Here is a tiny trained network, its code and every weight. The questions are about switching its units off for an input and a class, where a switched-off unit gives its printed mean instead of its output.

import numpy as np


def w(rows, s, z=0):
    codes = np.array(rows[::2]) - 128.0
    scale = np.full(codes.shape[1], s)
    scale[-1] = z or s
    return codes * scale


def norm(h):
    return h / np.sqrt((h * h).mean(-1, keepdims=True) + 1e-5)


def f(y):
    return np.maximum(y, 0)


def log_softmax(a):
    a = a - a.max(-1, keepdims=True)
    return a - np.log(np.exp(a).sum(-1, keepdims=True))


def net(x, mask):
    res = np.array(x, float).reshape(1, 6) / 4 @ E
    u = 0
    for l in range(4):
        y = f(norm(res) @ A[l][:, :-1].T + A[l][:, -1])
        res = res + np.where(mask[u : u + 8], y, B[l][:, -1]) @ B[l][:, :-1]
        u += 8
    return log_softmax(norm(res)[-1] @ U[:, :-1].T + U[:, -1])


A, B = {}, {}
E = w([
[129,129,127,130],'x0',
[101,193,164,23],'x1',
[128,128,129,128],'x2',
[128,127,128,128],'x3',
[254,81,86,17],'x4',
[64,55,76,98],'x5',
],0.0053)
A[0] = w([
[188,74,180,150,75],'0.n1',
[2,213,182,123,91],'0.n2',
[8,214,98,94,3],'0.n3',
[100,17,98,104,68],'0.n4',
[76,110,173,221,139],'0.n5',
[58,118,51,99,159],'0.n6',
[30,93,112,121,98],'0.n7',
[127,161,38,195,142],'0.n8',
],0.0087,0.004)
B[0] = w([
[149,72,143,170,168],'0.n1',
[165,107,45,184,255],'0.n2',
[213,114,137,148,196],'0.n3',
[86,163,90,131,198],'0.n4',
[89,185,183,2,241],'0.n5',
[132,18,186,60,208],'0.n6',
[175,68,154,140,192],'0.n7',
[119,122,144,49,196],'0.n8',
],0.0084,0.0049)
A[1] = w([
[162,65,129,144,108],'1.n1',
[80,149,154,71,59],'1.n2',
[77,160,147,156,79],'1.n3',
[150,210,19,202,4],'1.n4',
[186,172,193,158,97],'1.n5',
[148,226,160,69,106],'1.n6',
[1,127,135,174,81],'1.n7',
[94,142,93,201,66],'1.n8',
],0.0091,0.002)
B[1] = w([
[119,99,205,236,238],'1.n1',
[123,36,151,90,199],'1.n2',
[151,91,103,95,152],'1.n3',
[145,213,147,254,174],'1.n4',
[26,72,104,141,212],'1.n5',
[107,191,119,118,254],'1.n6',
[198,109,159,86,158],'1.n7',
[212,113,194,161,136],'1.n8',
],0.0052,0.0041)
A[2] = w([
[115,127,44,209,254],'2.n1',
[107,196,146,163,148],'2.n2',
[119,96,174,70,230],'2.n3',
[126,83,57,161,154],'2.n4',
[119,105,2,116,147],'2.n5',
[158,82,215,175,101],'2.n6',
[85,122,153,185,154],'2.n7',
[55,165,231,94,13],'2.n8',
],0.0099,0.0031)
B[2] = w([
[94,167,247,149,185],'2.n1',
[102,42,146,94,168],'2.n2',
[88,187,142,146,254],'2.n3',
[134,156,171,213,177],'2.n4',
[36,136,68,203,161],'2.n5',
[237,55,3,67,203],'2.n6',
[224,116,116,90,161],'2.n7',
[214,196,44,98,183],'2.n8',
],0.0062,0.0069)
A[3] = w([
[117,194,153,209,9],'3.n1',
[38,17,85,225,44],'3.n2',
[107,198,112,117,16],'3.n3',
[196,126,198,140,107],'3.n4',
[75,117,125,1,63],'3.n5',
[132,188,81,101,37],'3.n6',
[143,224,119,101,121],'3.n7',
[107,118,107,247,6],'3.n8',
],0.009,0.0024)
B[3] = w([
[77,136,222,202,154],'3.n1',
[136,205,80,198,210],'3.n2',
[255,122,84,125,162],'3.n3',
[93,118,158,86,183],'3.n4',
[7,86,129,96,254],'3.n5',
[169,155,74,59,168],'3.n6',
[183,166,182,161,208],'3.n7',
[55,135,71,33,167],'3.n8',
],0.0071,0.0058)
U = w([
[170,231,145,44,135],'0',
[209,27,107,148,232],'1',
[7,54,116,44,109],'2',
[59,131,52,234,101],'3',
[140,221,226,233,1],'4',
],0.017,0.0025)

Each question gives the input, the list of numbers given to net, and the class t.
The units are the neurons (one row each of A and B). Each row of codes is followed by its name. A weight is (code - 128) times the scale printed after its matrix; where a second scale follows, it is the last column's (A, B and U).
mask holds one flag per neuron, layer by layer. A switched-off neuron (its flag False) gives its mean, the last column of its row in B, instead of its output. The means were averaged over made-up inputs and are rounded, as every weight is.
A unit's drop is (log p(t) with every unit on - log p(t) with that unit switched off) / (log p(t) with every unit on - log p(t) with every unit switched off).
The circuit of an input: a set's keep is (log p(t) with only the set's units on - log p(t) with every unit switched off) / (log p(t) with every unit on - log p(t) with every unit switched off). Starting from the 12 units with the biggest drops (on a tie, the unit counted first), units are removed one at a time, each time the one whose removal leaves the highest keep (on an exact tie, the one counted first), for as long as the keep stays at least 0.8.
units of the circuit, in order: the units of the circuit, biggest drop first
unit that matters most: the unit with the biggest drop
top k neurons: the k neurons with the biggest drops, biggest first
top k neurons in layer l: the k neurons of layer l with the biggest drops, biggest first
drop when u is switched off: that unit's drop, to one decimal
input [4,7,-1,-7,-6,6], class 1: unit that matters most => 0.n3
input [3,-1,0,-5,-7,-3], class 0: units of the circuit, in order => 0.n5, 2.n8
input [-1,0,4,-2,7,4], class 3: top 2 neurons => 0.n5, 2.n5
input [4,-1,-4,7,-2,-7], class 0: top 2 neurons => 2.n8, 0.n5
input [4,3,-8,-2,0,0], class 4: units of the circuit, in order => 0.n5, 0.n2, 2.n1
input [1,2,-7,2,-1,8], class 1: units of the circuit, in order => 0.n7, 0.n5
input [0,-3,-6,7,4,7], class 3: top 3 neurons => 0.n5, 3.n2, 0.n4
input [7,-7,8,0,0,6], class 2: top 2 neurons => 0.n2, 0.n8
input [-1,-6,-4,5,3,6], class 3: top 2 neurons => 3.n2, 0.n4
input [2,-3,-6,-4,-3,2], class 2: top 2 neurons => 0.n5, 3.n5
input [-6,6,3,-3,-5,-1], class 4: units of the circuit, in order => 0.n2, 2.n1
input [-5,4,5,-4,-3,7], class 1: units of the circuit, in order => 0.n7, 0.n3
input [1,-1,8,-3,-4,0], class 0: top 2 neurons => 0.n5, 2.n8
input [3,-4,-8,1,3,2], class 3: unit that matters most => 0.n4
input [3,6,-1,8,8,2], class 2: top 2 neurons in layer 0 => 0.n5, 0.n3
input [1,1,7,-8,-6,1], class 1: top 4 neurons => 0.n3, 0.n2, 0.n7, 0.n4
input [4,-5,-3,7,-2,0], class 0: top 3 neurons => 0.n5, 2.n8, 0.n6
input [-1,3,-2,-4,-7,2], class 1: top 2 neurons => 0.n3, 0.n2
input [2,5,-6,-5,0,-7], class 4: top 2 neurons in layer 0 => 0.n6, 0.n5
input [0,-2,-7,2,5,4], class 3: top 2 neurons => 0.n5, 3.n2
input [5,-6,6,-1,1,4], class 3: units of the circuit, in order => 3.n2
input [-4,1,-3,-7,0,0], class 4: top 3 neurons => 0.n2, 0.n5, 2.n1
input [2,8,-5,-5,-5,5], class 1: drop when 0.n3 is switched off => 0.6
input [-7,-5,-3,6,-8,-4], class 0: drop when 0.n5 is switched off => 0.7
